Here is a tiny trained network, its code and every weight. The questions are about switching its units off for an input and a class, where a switched-off unit gives its printed mean instead of its output.

import numpy as np


def w(rows, s, z=0):
    codes = np.array(rows[::2]) - 128.0
    scale = np.full(codes.shape[1], s)
    scale[-1] = z or s
    return codes * scale


def f(y):
    return np.maximum(y, 0)


def log_softmax(a):
    a = a - a.max(-1, keepdims=True)
    return a - np.log(np.exp(a).sum(-1, keepdims=True))


def net(x, mask):
    res = np.array(x, float).reshape(1, 8) / 4 @ E
    y = f(res @ A[0][:, :-1].T + A[0][:, -1])
    res = res + np.where(mask, y, B[0][:, -1]) @ B[0][:, :-1]
    return log_softmax(res[-1] @ U[:, :-1].T + U[:, -1])


A, B = {}, {}
E = w([
[122,122,140,127,140,135,113],'x0',
[76,254,121,155,181,23,64],'x1',
[126,129,123,132,122,131,127],'x2',
[14,172,116,80,136,189,155],'x3',
[124,116,139,132,147,134,112],'x4',
[125,129,126,131,125,126,129],'x5',
[92,119,223,152,131,75,216],'x6',
[176,216,157,188,128,230,144],'x7',
],0.0091)
A[0] = w([
[71,46,76,53,102,47,119,73],'n1',
[96,118,244,172,146,111,182,45],'n2',
[147,30,139,97,63,215,169,28],'n3',
[153,198,178,199,84,223,129,2],'n4',
[152,122,27,132,151,200,34,54],'n5',
[2,147,97,82,139,196,168,174],'n6',
],0.0087,0.0085)
B[0] = w([
[170,203,160,116,209,196,188,202],'n1',
[73,66,25,37,105,109,168,176],'n2',
[64,231,105,175,135,90,19,200],'n3',
[147,138,130,72,246,146,141,168],'n4',
[103,107,90,76,72,96,200,184],'n5',
[190,47,136,178,134,96,88,247],'n6',
],0.011)
U = w([
[8,225,113,154,140,68,43,47],'0',
[148,161,146,74,211,189,164,18],'1',
[60,89,36,36,65,106,178,48],'2',
[124,116,148,153,107,125,118,254],'3',
[127,108,148,137,105,129,126,241],'4',
[205,48,128,197,122,82,96,83],'5',
[121,127,149,133,110,128,127,218],'6',
],0.011,0.0092)

Each question gives the input, the list of numbers given to net, and the class t.
The units are the neurons (one row each of A and B). Each row of codes is followed by its name. A weight is (code - 128) times the scale printed after its matrix; where a second scale follows, it is the last column's (A, B and U).
mask holds one flag per neuron, in row order. A switched-off neuron (its flag False) gives its mean, the last column of its row in B, instead of its output. The means were averaged over made-up inputs and are rounded, as every weight is.
A unit's drop is (log p(t) with every unit on - log p(t) with that unit switched off) / (log p(t) with every unit on - log p(t) with every unit switched off).
The circuit of an input: a set's keep is (log p(t) with only the set's units on - log p(t) with every unit switched off) / (log p(t) with every unit on - log p(t) with every unit switched off). Starting from all 6 units, units are removed one at a time, each time the one whose removal leaves the highest keep (on an exact tie, the one counted first), for as long as the keep stays at least 0.8.
circuit, biggest first: the units of the circuit, biggest drop first
most important unit: the unit with the biggest drop
k most important neurons: the k neurons with the biggest drops, biggest first
drop when u is switched off: that unit's drop, to one decimal
input [-5,3,-4,1,2,-3,7,-1], class 2: most important unit : n2
input [4,-4,5,0,-1,-5,7,7], class 1: 3 most important neurons : n4; n5; n6
input [-7,3,8,-7,-8,2,5,-5], class 6: 2 most important neurons : n6; n1
input [-1,6,-8,8,-4,-5,-2,3], class 5: circuit, biggest first : n6; n3
input [-1,-7,-4,-5,-2,7,8,4], class 2: 2 most important neurons : n2; n6
input [-2,-6,-8,-5,-7,-3,-8,3], class 2: 3 most important neurons : n5; n6; n1
input [-8,6,-7,-2,2,7,4,-8], class 1: 2 most important neurons : n1; n3
input [-1,-3,-6,-4,-6,4,-1,-5], class 6: 2 most important neurons : n6; n4
input [0,-1,-3,-5,-3,-1,4,8], class 1: 2 most important neurons : n4; n6
input [-1,5,1,-5,-3,-4,-6,2], class 2: circuit, biggest first : n5; n3
input [-5,5,3,3,2,2,-1,7], class 1: 2 most important neurons : n4; n3
input [-5,2,-3,-6,-3,-3,7,0], class 2: 2 most important neurons : n2; n6
input [-7,-7,-3,-6,-7,1,7,2], class 0: 3 most important neurons : n3; n6; n5
input [-3,4,2,-2,2,-1,-7,8], class 1: most important unit : n4
input [3,-2,2,0,7,5,0,-6], class 1: 2 most important neurons : n1; n6
input [7,-1,8,8,-7,4,-1,5], class 5: 2 most important neurons : n6; n1
input [6,-5,-3,-4,8,-4,6,-4], class 2: 2 most important neurons : n2; n6
input [-5,-8,-5,0,8,-2,-8,-3], class 0: 2 most important neurons : n3; n2
input [1,1,4,8,5,-1,7,-2], class 5: 2 most important neurons : n6; n5
input [-5,-3,5,-2,7,4,6,-7], class 1: most important unit : n1
input [4,-7,-6,-1,0,0,-2,2], class 0: drop when n3 is switched off : 0.7
input [-6,0,-5,4,3,-6,6,-1], class 2: drop when n5 is switched off : -0.2
input [1,-8,-4,1,-2,5,1,-1], class 0: drop when n3 is switched off : 0.9
input [-3,-8,-2,-6,7,-5,8,5], class 0: drop when n6 is switched off : 0.1
